Below is a small trained network, with its code and all its weights. Each question gives an input and a class and asks what happens when units are switched off, that is, made to give their printed mean instead of their output.

import numpy as np


def w(rows, s, z=0):
    codes = np.array(rows[::2]) - 128.0
    scale = np.full(codes.shape[1], s)
    scale[-1] = z or s
    return codes * scale


def f(y):
    return np.maximum(y, 0)


def log_softmax(a):
    a = a - a.max(-1, keepdims=True)
    return a - np.log(np.exp(a).sum(-1, keepdims=True))


def net(x, mask):
    res = np.array(x, float).reshape(1, 7) / 4 @ E
    y = f(res @ A[0][:, :-1].T + A[0][:, -1])
    res = res + np.where(mask, y, B[0][:, -1]) @ B[0][:, :-1]
    return log_softmax(res[-1] @ U[:, :-1].T + U[:, -1])


A, B = {}, {}
E = w([
[176,163,119,139,131,200,155,125,124,127,160],'x0',
[89,229,128,60,154,107,53,141,106,113,88],'x1',
[100,163,247,93,129,142,169,147,113,155,171],'x2',
[172,166,146,144,145,176,122,132,36,112,123],'x3',
[119,72,137,103,156,127,92,43,171,110,208],'x4',
[131,156,118,106,108,124,150,136,160,127,178],'x5',
[175,118,202,109,188,138,86,91,163,103,59],'x6',
],0.013)
A[0] = w([
[138,174,241,65,232,177,53,124,41,147,76,234],'N0',
[97,91,22,176,81,142,179,128,99,108,159,205],'N1',
[205,60,135,205,145,198,251,148,137,128,104,174],'N2',
[142,64,157,108,205,123,95,3,194,127,133,183],'N3',
[79,122,103,120,2,69,239,178,188,165,192,165],'N4',
[127,123,172,96,59,104,158,119,159,124,212,195],'N5',
[41,143,163,122,169,69,65,87,186,103,165,188],'N6',
[95,167,164,137,145,112,181,153,121,123,154,252],'N7',
[120,205,44,165,96,84,112,254,72,150,97,198],'N8',
],0.0084,0.0045)
B[0] = w([
[154,133,157,116,211,131,141,185,107,41,166,253],'N0',
[171,205,64,84,65,164,137,93,103,132,155,224],'N1',
[162,82,157,251,76,158,124,149,130,135,130,230],'N2',
[192,63,48,108,152,81,95,88,203,95,133,228],'N3',
[66,192,156,127,129,158,119,165,158,205,82,240],'N4',
[120,121,162,53,112,120,178,120,166,207,145,193],'N5',
[94,82,118,115,190,68,117,149,153,153,148,201],'N6',
[140,144,161,110,121,153,140,212,146,145,117,179],'N7',
[105,167,110,130,103,78,29,115,74,108,70,232],'N8',
],0.012,0.017)
U = w([
[90,149,62,134,57,92,36,96,79,108,43,194],'0',
[13,149,192,70,91,145,151,170,190,190,126,7],'1',
[190,54,152,235,37,187,198,125,169,140,144,157],'2',
[126,155,207,112,184,178,164,217,52,34,149,116],'3',
[137,1,90,89,165,57,105,52,241,72,135,202],'4',
[141,158,89,101,67,188,206,65,110,179,225,2],'5',
],0.01,0.0019)

Each question gives the input, the list of numbers given to net, and the class t.
The units are the neurons (one row each of A and B). Each row of codes is followed by its name. A weight is (code - 128) times the scale printed after its matrix; where a second scale follows, it is the last column's (A, B and U).
mask holds one flag per neuron, in row order. A switched-off neuron (its flag False) gives its mean, the last column of its row in B, instead of its output. The means were averaged over made-up inputs and are rounded, as every weight is.
A unit's drop is (log p(t) with every unit on - log p(t) with that unit switched off) / (log p(t) with every unit on - log p(t) with every unit switched off).
The circuit of an input: a set's keep is (log p(t) with only the set's units on - log p(t) with every unit switched off) / (log p(t) with every unit on - log p(t) with every unit switched off). Starting from all 9 units, units are removed one at a time, each time the one whose removal leaves the highest keep (on an exact tie, the one counted first), for as long as the keep stays at least 0.8.
units of the circuit, in order: the units of the circuit, biggest drop first
k most important neurons: the k neurons with the biggest drops, biggest first
drop when u is switched off: that unit's drop, to one decimal
input [0,8,-5,4,0,2,8], class 3: units of the circuit, in order	(N0)
input [-2,-6,8,-3,8,7,1], class 1: 3 most important neurons	(N4; N5; N7)
input [-8,6,6,-2,-5,-8,-5], class 3: 4 most important neurons	(N0; N3; N7; N1)
input [-3,-3,-1,2,-2,8,0], class 1: 2 most important neurons	(N4; N3)
input [8,3,3,1,-3,4,-6], class 1: 2 most important neurons	(N4; N7)
input [6,-4,-4,-8,-6,0,-7], class 0: 2 most important neurons	(N8; N1)
input [-5,-6,-2,-7,-6,0,-1], class 1: 2 most important neurons	(N4; N3)
input [-5,-4,6,8,5,0,-3], class 1: 2 most important neurons	(N5; N1)
input [-8,-8,1,2,1,7,4], class 2: 4 most important neurons	(N2; N8; N0; N6)
input [-6,2,4,-7,-8,-7,-4], class 0: 2 most important neurons	(N8; N5)
input [0,-6,7,7,0,5,-1], class 2: drop when N2 is switched off	2.1
input [-5,-8,-2,1,2,4,2], class 2: drop when N2 is switched off	0.7
input [4,6,-2,5,-4,-5,5], class 3: drop when N6 is switched off	0.0
input [0,1,3,1,8,-2,-8], class 1: drop when N4 is switched off	0.3
input [-1,-7,-6,7,-6,3,-4], class 0: units of the circuit, in order	(N8)
